Below are the code and all the weights of a small trained network. Each question names an input and a class and asks about switching units off, where a switched-off unit gives its printed mean instead of its output.

import numpy as np


def w(rows, s, z=0):
    codes = np.array(rows[::2]) - 128.0
    scale = np.full(codes.shape[1], s)
    scale[-1] = z or s
    return codes * scale


def norm(h):
    return h / np.sqrt((h * h).mean(-1, keepdims=True) + 1e-5)


def f(y):
    return y / 2 * (1 + np.tanh(0.7978845608 * (y + 0.044715 * y**3)))


def log_softmax(a):
    a = a - a.max(-1, keepdims=True)
    return a - np.log(np.exp(a).sum(-1, keepdims=True))


def net(x, mask):
    res = np.array(x, float).reshape(1, 5) / 4 @ E
    u = 0
    for l in range(2):
        y = f(norm(res) @ A[l][:, :-1].T + A[l][:, -1])
        res = res + np.where(mask[u : u + 15], y, B[l][:, -1]) @ B[l][:, :-1]
        u += 15
    return log_softmax(norm(res)[-1] @ U[:, :-1].T + U[:, -1])


A, B = {}, {}
E = w([
[85,168,176,166],'x0',
[93,187,40,198],'x1',
[161,115,199,123],'x2',
[190,238,140,52],'x3',
[254,112,112,124],'x4',
],0.004)
A[0] = w([
[127,162,209,150,162],'0.n1',
[121,173,137,145,154],'0.n2',
[166,118,127,172,123],'0.n3',
[110,136,96,11,197],'0.n4',
[142,87,118,107,90],'0.n5',
[213,167,169,83,137],'0.n6',
[117,95,167,172,97],'0.n7',
[203,145,169,119,62],'0.n8',
[123,136,95,86,112],'0.n9',
[67,146,150,72,253],'0.n10',
[122,68,165,151,93],'0.n11',
[156,49,143,194,99],'0.n12',
[175,143,185,99,114],'0.n13',
[97,120,72,166,132],'0.n14',
[131,60,134,83,93],'0.n15',
],0.011,0.0024)
B[0] = w([
[9,87,88,114,191],'0.n1',
[88,110,168,133,154],'0.n2',
[180,106,143,118,147],'0.n3',
[189,164,254,106,219],'0.n4',
[26,104,124,111,142],'0.n5',
[151,211,198,172,255],'0.n6',
[83,129,159,139,168],'0.n7',
[169,199,187,160,192],'0.n8',
[146,154,141,158,140],'0.n9',
[107,130,178,147,224],'0.n10',
[135,163,110,86,183],'0.n11',
[137,101,128,82,209],'0.n12',
[115,194,92,204,202],'0.n13',
[229,114,106,151,188],'0.n14',
[70,106,134,90,180],'0.n15',
],0.0071,0.0044)
A[1] = w([
[152,173,123,108,7],'1.n1',
[90,74,138,110,181],'1.n2',
[71,150,123,155,99],'1.n3',
[195,131,47,51,138],'1.n4',
[30,145,172,115,163],'1.n5',
[221,150,147,155,216],'1.n6',
[104,163,17,125,70],'1.n7',
[92,136,122,173,48],'1.n8',
[139,38,151,130,163],'1.n9',
[151,140,2,181,174],'1.n10',
[132,205,75,163,4],'1.n11',
[55,138,123,127,137],'1.n12',
[88,73,107,166,65],'1.n13',
[136,99,162,164,133],'1.n14',
[119,73,103,132,48],'1.n15',
],0.0095,0.0015)
B[1] = w([
[102,150,198,142,136],'1.n1',
[145,229,82,26,181],'1.n2',
[142,49,86,213,160],'1.n3',
[51,151,102,202,153],'1.n4',
[127,177,75,182,255],'1.n5',
[64,86,163,147,245],'1.n6',
[179,73,158,105,131],'1.n7',
[178,74,155,189,140],'1.n8',
[47,140,136,97,178],'1.n9',
[192,65,159,111,190],'1.n10',
[58,89,253,74,155],'1.n11',
[118,126,62,162,174],'1.n12',
[139,176,113,137,163],'1.n13',
[96,146,222,148,154],'1.n14',
[108,160,137,108,139],'1.n15',
],0.0047,0.0044)
U = w([
[214,38,27,178,140],'0',
[29,165,49,227,132],'1',
[146,117,113,29,92],'2',
[217,158,82,73,27],'3',
[201,21,141,186,118],'4',
[223,177,50,79,9],'5',
[13,95,70,36,154],'6',
[169,250,245,181,167],'7',
],0.011,0.013)

Each question gives the input, the list of numbers given to net, and the class t.
The units are the neurons (one row each of A and B). Each row of codes is followed by its name. A weight is (code - 128) times the scale printed after its matrix; where a second scale follows, it is the last column's (A, B and U).
mask holds one flag per neuron, layer by layer. A switched-off neuron (its flag False) gives its mean, the last column of its row in B, instead of its output. The means were averaged over made-up inputs and are rounded, as every weight is.
A unit's drop is (log p(t) with every unit on - log p(t) with that unit switched off) / (log p(t) with every unit on - log p(t) with every unit switched off).
The circuit of an input: a set's keep is (log p(t) with only the set's units on - log p(t) with every unit switched off) / (log p(t) with every unit on - log p(t) with every unit switched off). Starting from the 12 units with the biggest drops (on a tie, the unit counted first), units are removed one at a time, each time the one whose removal leaves the highest keep (on an exact tie, the one counted first), for as long as the keep stays at least 0.8.
circuit, biggest first: the units of the circuit, biggest drop first
k most important neurons: the k neurons with the biggest drops, biggest first
k most important neurons of layer l: the k neurons of layer l with the biggest drops, biggest first
drop of u: that unit's drop, to one decimal
input [5,1,-6,3,-5], class 1: circuit, biggest first	0.n6; 1.n3
input [-6,3,-2,-1,4], class 0: most important neuron	0.n6
input [0,4,-1,-2,7], class 0: 2 most important neurons	0.n4; 0.n6
input [4,2,3,-2,0], class 6: 3 most important neurons	0.n6; 0.n13; 0.n8
input [0,-6,-6,-3,8], class 2: 2 most important neurons	0.n15; 0.n5
input [8,-5,6,3,-2], class 1: 2 most important neurons of layer 0	0.n1; 0.n4
input [6,-3,3,2,-7], class 6: 2 most important neurons	0.n1; 0.n6
input [-2,-8,8,-1,-6], class 1: 2 most important neurons of layer 0	0.n1; 0.n13
input [-7,7,1,-2,-7], class 0: 3 most important neurons	0.n6; 0.n4; 0.n8
input [3,5,-4,1,-4], class 4: 2 most important neurons	0.n14; 0.n6
input [0,-3,-1,-4,7], class 2: 3 most important neurons of layer 1	1.n5; 1.n12; 1.n3
input [0,1,-5,-2,-7], class 0: drop of 0.n6	0.3
input [3,7,5,3,-3], class 1: drop of 0.n2	0.2
input [-2,0,6,0,-7], class 6: circuit, biggest first	0.n6
input [1,-5,0,0,-7], class 6: drop of 0.n13	0.2
input [-8,3,5,-5,4], class 6: drop of 0.n5	0.1
